Below is a small trained network, with its code and all its weights. Each question gives an input and a class and asks what happens when units are switched off, that is, made to give their printed mean instead of their output.

import numpy as np


def w(rows, s, z=0):
    codes = np.array(rows[::2]) - 128.0
    scale = np.full(codes.shape[1], s)
    scale[-1] = z or s
    return codes * scale


def norm(h):
    return h / np.sqrt((h * h).mean(-1, keepdims=True) + 1e-5)


def f(y):
    return y / 2 * (1 + np.tanh(0.7978845608 * (y + 0.044715 * y**3)))


def log_softmax(a):
    a = a - a.max(-1, keepdims=True)
    return a - np.log(np.exp(a).sum(-1, keepdims=True))


def net(x, mask):
    res = np.array(x, float).reshape(1, 7) / 4 @ E
    u = 0
    for l in range(2):
        y = f(norm(res) @ A[l][:, :-1].T + A[l][:, -1])
        res = res + np.where(mask[u : u + 5], y, B[l][:, -1]) @ B[l][:, :-1]
        u += 5
    return log_softmax(norm(res)[-1] @ U[:, :-1].T + U[:, -1])


A, B = {}, {}
E = w([
[236,190,199,162,211,175],'x0',
[124,193,158,108,2,76],'x1',
[124,130,131,122,132,126],'x2',
[126,128,130,128,131,125],'x3',
[127,128,132,125,131,124],'x4',
[210,178,50,68,126,93],'x5',
[129,127,127,132,128,126],'x6',
],0.0081)
A[0] = w([
[166,137,8,40,144,85,77],'L0N1',
[124,160,184,159,68,112,5],'L0N2',
[161,195,214,116,52,128,10],'L0N3',
[137,162,190,111,2,75,141],'L0N4',
[186,178,86,66,107,104,100],'L0N5',
],0.014,0.0031)
B[0] = w([
[181,86,83,105,53,218,232],'L0N1',
[170,161,20,103,166,137,164],'L0N2',
[171,97,44,237,2,175,203],'L0N3',
[57,140,199,59,213,128,246],'L0N4',
[162,164,194,153,100,36,209],'L0N5',
],0.017,0.011)
A[1] = w([
[225,91,122,113,91,99,173],'L1N1',
[239,123,76,91,166,57,4],'L1N2',
[149,110,156,39,96,23,30],'L1N3',
[105,3,86,116,124,120,47],'L1N4',
[66,84,91,123,137,96,71],'L1N5',
],0.014,0.0034)
B[1] = w([
[7,109,147,126,216,78,255],'L1N1',
[162,82,41,129,177,6,155],'L1N2',
[242,219,134,138,179,218,178],'L1N3',
[182,160,180,138,42,57,194],'L1N4',
[66,211,90,176,118,43,163],'L1N5',
],0.015,0.0079)
U = w([
[131,185,178,198,53,29,241],'0',
[135,50,215,189,216,233,49],'1',
[173,32,101,68,33,159,164],'2',
[158,73,112,117,219,47,213],'3',
[2,189,113,58,173,131,1],'4',
[130,147,53,209,91,219,115],'5',
[168,196,192,20,108,181,66],'6',
],0.015,0.0019)

Each question gives the input, the list of numbers given to net, and the class t.
The units are the neurons (one row each of A and B). Each row of codes is followed by its name. A weight is (code - 128) times the scale printed after its matrix; where a second scale follows, it is the last column's (A, B and U).
mask holds one flag per neuron, layer by layer. A switched-off neuron (its flag False) gives its mean, the last column of its row in B, instead of its output. The means were averaged over made-up inputs and are rounded, as every weight is.
A unit's drop is (log p(t) with every unit on - log p(t) with that unit switched off) / (log p(t) with every unit on - log p(t) with every unit switched off).
The circuit of an input: a set's keep is (log p(t) with only the set's units on - log p(t) with every unit switched off) / (log p(t) with every unit on - log p(t) with every unit switched off). Starting from all 10 units, units are removed one at a time, each time the one whose removal leaves the highest keep (on an exact tie, the one counted first), for as long as the keep stays at least 0.8.
units of the circuit, in order: the units of the circuit, biggest drop first
most important unit: the unit with the biggest drop
k most important neurons: the k neurons with the biggest drops, biggest first
top k neurons in layer l: the k neurons of layer l with the biggest drops, biggest first
input [0,3,-7,-2,-1,1,1], class 6: units of the circuit, in order -> L0N4, L1N1
input [8,-6,-6,5,-2,1,-5], class 3: most important unit -> L0N4
input [1,0,-2,-7,0,3,-4], class 3: top 4 neurons in layer 1 -> L1N1, L1N2, L1N4, L1N5
input [-1,8,3,4,-2,3,3], class 6: 2 most important neurons -> L0N4, L0N5
input [-1,1,6,6,6,-8,7], class 4: 2 most important neurons -> L0N3, L0N1
input [-1,-2,5,-2,-1,-6,0], class 0: top 2 neurons in layer 0 -> L0N4, L0N1
input [5,-7,-2,4,-2,3,2], class 3: top 2 neurons in layer 0 -> L0N4, L0N3
input [-7,8,1,6,-5,3,-4], class 6: units of the circuit, in order -> L1N3, L0N4
input [4,0,-8,-8,8,-1,-5], class 1: 3 most important neurons -> L0N5, L0N1, L1N5
input [-1,-3,-3,-2,7,-4,-5], class 0: units of the circuit, in order -> L0N4, L0N1
input [1,4,3,6,0,-2,-3], class 5: 2 most important neurons -> L0N3, L1N1
input [6,2,-4,-3,1,7,-5], class 0: 4 most important neurons -> L0N5, L0N2, L0N3, L0N4
input [-6,-8,0,-7,-6,-2,-1], class 0: 2 most important neurons -> L0N4, L1N4
input [-2,1,6,2,-5,5,1], class 6: units of the circuit, in order -> L0N3, L1N3
input [5,-1,-6,-7,8,7,1], class 3: most important unit -> L1N1
input [0,-4,6,2,-3,-1,1], class 0: 3 most important neurons -> L0N4, L0N5, L0N1
input [-7,-7,-1,7,-7,-5,-5], class 0: 2 most important neurons -> L0N4, L1N4
input [-5,1,6,-6,8,1,2], class 6: 2 most important neurons -> L0N3, L1N1
input [-8,6,4,-2,-7,-1,5], class 4: 2 most important neurons -> L0N4, L0N5
input [3,7,-3,-8,-4,0,8], class 5: 3 most important neurons -> L0N3, L0N2, L1N4
input [-8,1,5,-4,0,-4,5], class 4: units of the circuit, in order -> L0N3
input [0,7,7,-8,2,-6,-5], class 4: 2 most important neurons -> L0N4, L0N1
input [0,5,-4,-5,7,0,4], class 4: 3 most important neurons -> L0N4, L0N1, L0N2
input [-3,-8,3,2,1,0,-1], class 0: 2 most important neurons -> L1N4, L0N4
input [-6,-7,-7,3,4,2,-2], class 2: top 2 neurons in layer 0 -> L0N1, L0N5
input [5,-4,-2,-3,7,2,6], class 3: top 3 neurons in layer 0 -> L0N4, L0N3, L0N1
input [-4,4,3,5,4,6,-2], class 6: top neuron in layer 1 -> L1N3
